Below are the code and all the weights of a small trained network. Each question names an input and a class and asks about switching units off, where a switched-off unit gives its printed mean instead of its output.

import numpy as np


def w(rows, s, z=0):
    codes = np.array(rows[::2]) - 128.0
    scale = np.full(codes.shape[1], s)
    scale[-1] = z or s
    return codes * scale


def f(y):
    return y / 2 * (1 + np.tanh(0.7978845608 * (y + 0.044715 * y**3)))


def log_softmax(a):
    a = a - a.max(-1, keepdims=True)
    return a - np.log(np.exp(a).sum(-1, keepdims=True))


def net(x, mask):
    res = np.array(x, float).reshape(1, 5) / 4 @ E
    y = f(res @ A[0][:, :-1].T + A[0][:, -1])
    res = res + np.where(mask, y, B[0][:, -1]) @ B[0][:, :-1]
    return log_softmax(res[-1] @ U[:, :-1].T + U[:, -1])


A, B = {}, {}
E = w([
[140,159,235,16,142,60,136],'x0',
[238,197,49,112,125,116,28],'x1',
[187,2,79,45,196,142,157],'x2',
[128,128,128,130,127,128,128],'x3',
[64,199,29,80,184,86,174],'x4',
],0.0073)
A[0] = w([
[68,186,59,81,160,98,172,84],'N1',
[200,190,109,85,140,119,81,58],'N2',
[174,111,181,151,128,140,89,84],'N3',
[120,126,127,122,130,128,104,92],'N4',
[155,71,111,58,140,124,130,94],'N5',
[180,79,202,161,98,120,110,77],'N6',
[91,166,94,85,159,115,133,50],'N7',
[159,74,115,75,177,126,138,121],'N8',
[99,109,61,206,132,146,118,1],'N9',
[78,251,193,175,114,122,110,99],'N10',
[58,110,170,108,147,141,148,70],'N11',
[133,144,174,84,133,106,146,101],'N12',
[162,152,103,104,116,120,85,55],'N13',
[158,170,122,134,116,115,127,44],'N14',
[95,117,150,126,132,135,143,64],'N15',
[137,92,111,109,147,130,138,112],'N16',
[133,98,121,109,164,143,130,88],'N17',
[51,95,152,127,132,109,167,64],'N18',
[129,111,100,180,113,126,154,49],'N19',
[127,93,104,118,132,126,132,48],'N20',
[141,182,212,23,143,101,118,23],'N21',
[102,151,97,109,141,118,143,59],'N22',
],0.017,0.0043)
B[0] = w([
[152,141,252,122,80,165,64,237],'N1',
[169,103,142,176,200,114,238,207],'N2',
[122,130,223,122,111,150,111,180],'N3',
[138,128,124,136,111,140,142,124],'N4',
[81,130,100,119,68,72,142,207],'N5',
[150,142,239,101,119,155,78,205],'N6',
[133,108,215,98,131,137,98,181],'N7',
[129,136,83,84,62,75,134,218],'N8',
[98,125,46,147,196,183,51,198],'N9',
[94,120,70,61,35,41,155,251],'N10',
[158,134,128,163,172,132,216,192],'N11',
[136,94,63,159,140,171,81,181],'N12',
[125,148,141,145,173,140,218,170],'N13',
[138,118,122,136,121,99,168,147],'N14',
[161,141,125,150,150,109,151,150],'N15',
[109,110,110,99,101,104,132,169],'N16',
[83,156,120,113,103,111,149,162],'N17',
[161,118,142,156,206,107,219,201],'N18',
[157,137,75,146,140,157,100,157],'N19',
[139,145,99,143,101,102,107,146],'N20',
[98,140,32,161,173,198,29,231],'N21',
[127,106,186,123,114,141,105,159],'N22',
],0.024,0.013)
U = w([
[53,112,100,56,52,58,138,158],'0',
[121,108,254,84,102,186,75,103],'1',
[73,104,53,148,167,207,60,253],'2',
[144,98,148,157,190,119,230,39],'3',
],0.0072,0.0028)

Each question gives the input, the list of numbers given to net, and the class t.
The units are the neurons (one row each of A and B). Each row of codes is followed by its name. A weight is (code - 128) times the scale printed after its matrix; where a second scale follows, it is the last column's (A, B and U).
mask holds one flag per neuron, in row order. A switched-off neuron (its flag False) gives its mean, the last column of its row in B, instead of its output. The means were averaged over made-up inputs and are rounded, as every weight is.
A unit's drop is (log p(t) with every unit on - log p(t) with that unit switched off) / (log p(t) with every unit on - log p(t) with every unit switched off).
The circuit of an input: a set's keep is (log p(t) with only the set's units on - log p(t) with every unit switched off) / (log p(t) with every unit on - log p(t) with every unit switched off). Starting from the 12 units with the biggest drops (on a tie, the unit counted first), units are removed one at a time, each time the one whose removal leaves the highest keep (on an exact tie, the one counted first), for as long as the keep stays at least 0.8.
circuit, biggest first: the units of the circuit, biggest drop first
most important unit: the unit with the biggest drop
top k neurons: the k neurons with the biggest drops, biggest first
drop of u: that unit's drop, to one decimal
input [2,7,2,1,-6], class 3: most important unit : N2
input [-5,-6,-5,-3,-4], class 3: top 2 neurons : N21; N18
input [6,-3,2,-7,5], class 2: top 4 neurons : N21; N12; N6; N3
input [-3,-1,2,-4,0], class 2: circuit, biggest first : N10; N1
input [0,-5,-7,0,-6], class 0: top 2 neurons : N10; N1
input [-7,8,-1,3,-4], class 3: top 4 neurons : N2; N21; N13; N12
input [3,5,4,-7,-4], class 3: top 4 neurons : N2; N10; N1; N13
input [-8,6,8,-7,3], class 0: top 2 neurons : N8; N21
input [-5,-6,3,-2,-3], class 3: top 4 neurons : N21; N18; N12; N11
input [-5,-6,1,8,-2], class 3: top 4 neurons : N21; N18; N12; N11
input [1,-1,4,-8,6], class 1: top 2 neurons : N1; N10
input [2,-7,1,2,7], class 1: top 2 neurons : N1; N2
input [-7,-7,6,0,-4], class 2: top 2 neurons : N9; N10
input [-4,5,0,-8,6], class 1: most important unit : N1
input [8,-7,-1,-5,7], class 2: top 3 neurons : N21; N12; N6
input [-3,6,7,-7,-6], class 0: drop of N8 : 0.5
input [0,-6,-4,-6,8], class 1: drop of N1 : 2.6
input [-6,-7,2,-2,8], class 1: drop of N12 : 0.0
